Here is a tiny trained network, its code and every weight. The questions are about switching its units off for an input and a class, where a switched-off unit gives its printed mean instead of its output.

import numpy as np


def w(rows, s, z=0):
    codes = np.array(rows[::2]) - 128.0
    scale = np.full(codes.shape[1], s)
    scale[-1] = z or s
    return codes * scale


def f(y):
    return np.maximum(y, 0)


def log_softmax(a):
    a = a - a.max(-1, keepdims=True)
    return a - np.log(np.exp(a).sum(-1, keepdims=True))


def net(x, mask):
    res = np.array(x, float).reshape(1, 8) / 4 @ E
    y = f(res @ A[0][:, :-1].T + A[0][:, -1])
    res = res + np.where(mask, y, B[0][:, -1]) @ B[0][:, :-1]
    return log_softmax(res[-1] @ U[:, :-1].T + U[:, -1])


A, B = {}, {}
E = w([
[160,148,153,254,95,195,127,168],'x0',
[128,121,123,127,130,127,130,135],'x1',
[125,119,123,134,135,125,125,125],'x2',
[114,169,186,149,204,87,226,159],'x3',
[129,126,130,131,135,127,125,124],'x4',
[130,46,221,118,70,106,155,132],'x5',
[132,143,139,117,121,135,128,126],'x6',
[234,124,88,145,111,98,195,43],'x7',
],0.0094)
A[0] = w([
[149,92,175,145,100,115,125,151,68],'neuron 0',
[65,144,146,106,136,159,89,162,55],'neuron 1',
[82,112,99,4,158,56,140,87,74],'neuron 2',
[127,119,138,41,152,92,121,106,42],'neuron 3',
[125,64,201,124,101,79,127,110,83],'neuron 4',
[121,170,89,132,151,128,119,122,47],'neuron 5',
[79,119,132,126,135,138,112,157,28],'neuron 6',
[150,69,92,95,52,141,46,104,13],'neuron 7',
[212,128,93,131,142,102,189,64,44],'neuron 8',
[52,110,153,125,182,156,82,193,55],'neuron 9',
[123,177,181,102,126,107,176,149,157],'neuron 10',
[126,145,158,125,183,132,178,140,35],'neuron 11',
[151,123,106,141,123,142,172,75,23],'neuron 12',
[127,105,111,127,115,129,129,123,254],'neuron 13',
[142,138,145,126,158,106,150,157,46],'neuron 14',
[112,195,54,146,218,127,98,99,44],'neuron 15',
[119,144,175,147,203,68,212,143,40],'neuron 16',
[118,42,189,117,93,123,172,124,45],'neuron 17',
[66,167,155,110,137,122,111,156,94],'neuron 18',
],0.011,0.015)
B[0] = w([
[147,176,94,132,111,127,153,154,140],'neuron 0',
[190,77,119,134,83,51,164,87,151],'neuron 1',
[145,167,177,241,122,160,155,155,194],'neuron 2',
[163,145,133,203,111,153,129,149,146],'neuron 3',
[164,183,67,65,124,157,166,193,159],'neuron 4',
[117,140,88,89,109,156,138,158,132],'neuron 5',
[153,100,183,103,111,77,152,98,130],'neuron 6',
[52,107,32,147,110,185,56,37,164],'neuron 7',
[166,65,169,104,41,27,89,125,163],'neuron 8',
[199,97,131,128,58,44,138,89,170],'neuron 9',
[108,90,102,125,163,161,63,91,184],'neuron 10',
[121,104,83,140,117,156,59,42,138],'neuron 11',
[175,108,166,141,75,45,135,103,131],'neuron 12',
[83,129,207,100,254,101,160,134,254],'neuron 13',
[95,87,106,129,120,125,107,102,129],'neuron 14',
[128,163,95,33,63,181,171,210,162],'neuron 15',
[61,92,32,149,95,178,52,71,167],'neuron 16',
[158,199,65,60,70,176,153,194,151],'neuron 17',
[163,109,141,99,87,103,120,94,160],'neuron 18',
],0.0097,0.015)
U = w([
[166,95,132,106,60,62,128,105,23],'0',
[94,104,55,138,107,174,90,81,34],'1',
[146,180,78,64,87,162,164,181,33],'2',
[128,134,145,114,146,137,135,118,255],'3',
[120,127,140,119,147,123,135,129,239],'4',
[161,157,149,247,87,170,134,155,75],'5',
[124,122,135,106,156,122,139,124,199],'6',
[120,115,125,111,156,113,138,128,188],'7',
],0.014,0.0095)

Each question gives the input, the list of numbers given to net, and the class t.
The units are the neurons (one row each of A and B). Each row of codes is followed by its name. A weight is (code - 128) times the scale printed after its matrix; where a second scale follows, it is the last column's (A, B and U).
mask holds one flag per neuron, in row order. A switched-off neuron (its flag False) gives its mean, the last column of its row in B, instead of its output. The means were averaged over made-up inputs and are rounded, as every weight is.
A unit's drop is (log p(t) with every unit on - log p(t) with that unit switched off) / (log p(t) with every unit on - log p(t) with every unit switched off).
The circuit of an input: a set's keep is (log p(t) with only the set's units on - log p(t) with every unit switched off) / (log p(t) with every unit on - log p(t) with every unit switched off). Starting from the 12 units with the biggest drops (on a tie, the unit counted first), units are removed one at a time, each time the one whose removal leaves the highest keep (on an exact tie, the one counted first), for as long as the keep stays at least 0.8.
units of the circuit, in order: the units of the circuit, biggest drop first
unit that matters most: the unit with the biggest drop
top k neurons: the k neurons with the biggest drops, biggest first
drop when u is switched off: that unit's drop, to one decimal
input [1,0,8,-7,3,-8,-4,6], class 2: units of the circuit, in order -> [neuron 15]
input [-1,-1,-3,-1,-3,-5,4,-6], class 0: units of the circuit, in order -> [neuron 9; neuron 1]
input [-2,-7,8,-4,-7,8,-1,0], class 2: units of the circuit, in order -> [neuron 17; neuron 4]
input [-4,-5,-6,7,6,-2,1,-4], class 1: units of the circuit, in order -> [neuron 16; neuron 10]
input [5,-1,5,0,-8,8,5,2], class 2: units of the circuit, in order -> [neuron 17; neuron 4]
input [3,-3,6,7,0,3,3,7], class 0: top 2 neurons -> [neuron 8; neuron 7]
input [-8,-7,2,2,-6,0,7,7], class 5: top 2 neurons -> [neuron 2; neuron 3]
input [-5,2,-7,-8,-3,3,-3,7], class 1: top 2 neurons -> [neuron 7; neuron 9]
input [-3,2,-3,-5,-5,2,-7,-7], class 0: top 2 neurons -> [neuron 9; neuron 1]
input [6,6,-6,0,-3,1,2,5], class 4: units of the circuit, in order -> [neuron 2; neuron 9]
input [6,-8,6,-5,-7,-4,1,8], class 0: top 3 neurons -> [neuron 8; neuron 2; neuron 12]
input [-7,7,4,7,-1,-6,2,4], class 1: top 3 neurons -> [neuron 16; neuron 10; neuron 11]
input [2,1,-1,-1,0,6,4,5], class 2: top 2 neurons -> [neuron 17; neuron 4]
input [5,-3,0,6,-6,8,1,-4], class 2: unit that matters most -> neuron 17
input [-6,-6,-6,-3,-4,-6,-2,2], class 2: top 2 neurons -> [neuron 15; neuron 10]
input [1,4,2,8,6,-8,4,-8], class 0: top 3 neurons -> [neuron 9; neuron 1; neuron 18]
input [3,-2,-4,-5,0,-8,1,7], class 2: top 2 neurons -> [neuron 15; neuron 9]
input [8,4,-3,-8,-5,6,-2,4], class 1: top 2 neurons -> [neuron 7; neuron 2]
input [-6,0,-4,7,2,6,-5,-1], class 1: top 2 neurons -> [neuron 16; neuron 10]
input [-4,0,4,8,3,5,-4,2], class 1: unit that matters most -> neuron 16
input [-8,-7,7,-4,-3,-6,-7,3], class 5: drop when neuron 3 is switched off -> 0.2
input [8,7,4,7,-1,-6,2,-8], class 0: drop when neuron 9 is switched off -> 0.4
input [-1,-2,-5,-6,2,-8,4,0], class 2: drop when neuron 18 is switched off -> 0.0
input [-8,5,-2,-8,-6,6,4,-5], class 1: drop when neuron 7 is switched off -> 4.7
